Below is a small trained network, with its code and all its weights. Each question gives an input and a class and asks what happens when units are switched off, that is, made to give their printed mean instead of their output.

import numpy as np


def w(rows, s, z=0):
    codes = np.array(rows[::2]) - 128.0
    scale = np.full(codes.shape[1], s)
    scale[-1] = z or s
    return codes * scale


def norm(h):
    return h / np.sqrt((h * h).mean(-1, keepdims=True) + 1e-5)


def f(y):
    return np.maximum(y, 0)


def log_softmax(a):
    a = a - a.max(-1, keepdims=True)
    return a - np.log(np.exp(a).sum(-1, keepdims=True))


def net(x, mask):
    res = np.array(x, float).reshape(1, 5) / 4 @ E
    u = 0
    for l in range(4):
        y = f(norm(res) @ A[l][:, :-1].T + A[l][:, -1])
        res = res + np.where(mask[u : u + 3], y, B[l][:, -1]) @ B[l][:, :-1]
        u += 3
    return log_softmax(norm(res)[-1] @ U[:, :-1].T + U[:, -1])


A, B = {}, {}
E = w([
[166,147,116,75,180,156,151,150,141],'x0',
[124,36,176,46,163,123,21,92,90],'x1',
[21,72,188,166,204,206,163,126,141],'x2',
[172,63,137,134,62,119,127,178,251],'x3',
[45,122,70,103,175,46,128,152,171],'x4',
],0.0024)
A[0] = w([
[254,75,212,184,114,195,150,97,109,90],'0.n0',
[49,94,200,182,147,214,163,193,123,68],'0.n1',
[140,167,183,151,101,175,148,91,53,2],'0.n2',
],0.0043,0.00087)
B[0] = w([
[34,88,8,116,164,155,107,119,150,229],'0.n0',
[136,206,166,60,80,128,104,253,41,253],'0.n1',
[125,131,81,199,181,6,139,153,194,199],'0.n2',
],0.0048,0.0035)
A[1] = w([
[170,4,182,55,170,121,36,65,114,255],'1.n0',
[126,50,188,63,182,172,91,116,58,230],'1.n1',
[36,85,43,114,156,72,194,157,207,212],'1.n2',
],0.0036,0.00095)
B[1] = w([
[113,206,104,241,133,158,195,179,126,239],'1.n0',
[154,126,85,84,52,102,233,72,170,227],'1.n1',
[92,160,70,173,135,254,86,85,114,253],'1.n2',
],0.0058,0.0035)
A[2] = w([
[208,67,178,167,123,74,41,57,78,3],'2.n0',
[71,93,126,141,142,135,79,164,251,27],'2.n1',
[74,94,39,155,205,182,51,128,77,35],'2.n2',
],0.0032,0.00058)
B[2] = w([
[30,96,110,189,47,151,179,152,81,132],'2.n0',
[83,52,11,186,182,120,139,88,99,171],'2.n1',
[209,88,191,36,158,114,52,3,147,252],'2.n2',
],0.0045,0.0029)
A[3] = w([
[150,169,195,106,71,136,202,254,160,245],'3.n0',
[204,160,92,102,82,86,33,123,119,179],'3.n1',
[44,132,74,123,247,45,146,97,147,120],'3.n2',
],0.004,0.0012)
B[3] = w([
[58,186,118,60,141,80,165,155,127,249],'3.n0',
[95,166,185,1,90,119,165,184,118,216],'3.n1',
[170,75,44,149,127,180,35,109,81,253],'3.n2',
],0.0059,0.0028)
U = w([
[134,64,33,133,157,222,3,66,106,146],'0',
[114,178,168,73,52,79,157,213,71,223],'1',
[129,117,58,172,157,150,88,90,91,250],'2',
[91,163,94,139,85,167,93,94,122,187],'3',
[101,184,64,191,119,126,185,139,124,84],'4',
[210,96,237,221,176,115,92,58,164,5],'5',
[188,59,229,200,183,38,76,100,193,5],'6',
],0.0045,0.0022)

Each question gives the input, the list of numbers given to net, and the class t.
The units are the neurons (one row each of A and B). Each row of codes is followed by its name. A weight is (code - 128) times the scale printed after its matrix; where a second scale follows, it is the last column's (A, B and U).
mask holds one flag per neuron, layer by layer. A switched-off neuron (its flag False) gives its mean, the last column of its row in B, instead of its output. The means were averaged over made-up inputs and are rounded, as every weight is.
A unit's drop is (log p(t) with every unit on - log p(t) with that unit switched off) / (log p(t) with every unit on - log p(t) with every unit switched off).
The circuit of an input: a set's keep is (log p(t) with only the set's units on - log p(t) with every unit switched off) / (log p(t) with every unit on - log p(t) with every unit switched off). Starting from all 12 units, units are removed one at a time, each time the one whose removal leaves the highest keep (on an exact tie, the one counted first), for as long as the keep stays at least 0.8.
circuit, biggest first: the units of the circuit, biggest drop first
top k neurons: the k neurons with the biggest drops, biggest first
top k neurons in layer l: the k neurons of layer l with the biggest drops, biggest first
input [2,5,-4,-1,3], class 4: top 4 neurons : (1.n0; 0.n1; 0.n0; 0.n2)
input [3,0,8,8,-3], class 1: circuit, biggest first : (0.n1)
input [-3,-7,6,5,8], class 0: top 2 neurons : (1.n2; 1.n0)
input [-2,-7,8,5,-1], class 1: circuit, biggest first : (0.n1; 3.n0)
input [-3,5,6,-2,-1], class 1: circuit, biggest first : (0.n1; 1.n2)
input [8,-5,5,1,8], class 0: circuit, biggest first : (1.n0; 3.n2)
input [-5,-3,-3,-6,-8], class 0: top 2 neurons in layer 1 : (1.n0; 1.n1)
input [4,-2,6,1,7], class 0: top 2 neurons : (1.n0; 1.n2)
input [7,5,8,0,6], class 1: top 2 neurons : (0.n1; 0.n0)
input [-1,2,5,0,4], class 1: top 2 neurons : (0.n1; 0.n0)
input [-7,8,2,1,-3], class 4: circuit, biggest first : (1.n0; 1.n1)
input [-3,-6,3,1,6], class 0: top 2 neurons in layer 2 : (2.n2; 2.n1)
input [-2,0,-8,1,2], class 1: top 2 neurons : (3.n1; 0.n0)
input [-1,8,6,-5,-2], class 4: circuit, biggest first : (1.n1; 1.n0)
input [-3,-3,1,2,-8], class 0: top 3 neurons : (0.n0; 2.n2; 1.n0)
input [2,6,5,5,-5], class 4: circuit, biggest first : (1.n0)
input [-3,6,0,1,4], class 4: top 3 neurons : (1.n0; 0.n0; 0.n2)
input [-3,7,1,-4,-3], class 4: top 2 neurons in layer 2 : (2.n2; 2.n1)
input [0,8,6,-6,0], class 4: circuit, biggest first : (1.n1; 1.n0)
input [5,0,6,-4,8], class 0: circuit, biggest first : (3.n2)
input [-3,-4,3,1,5], class 0: top 2 neurons : (1.n1; 1.n0)
input [-7,-4,7,3,-5], class 1: top 2 neurons : (0.n1; 3.n2)
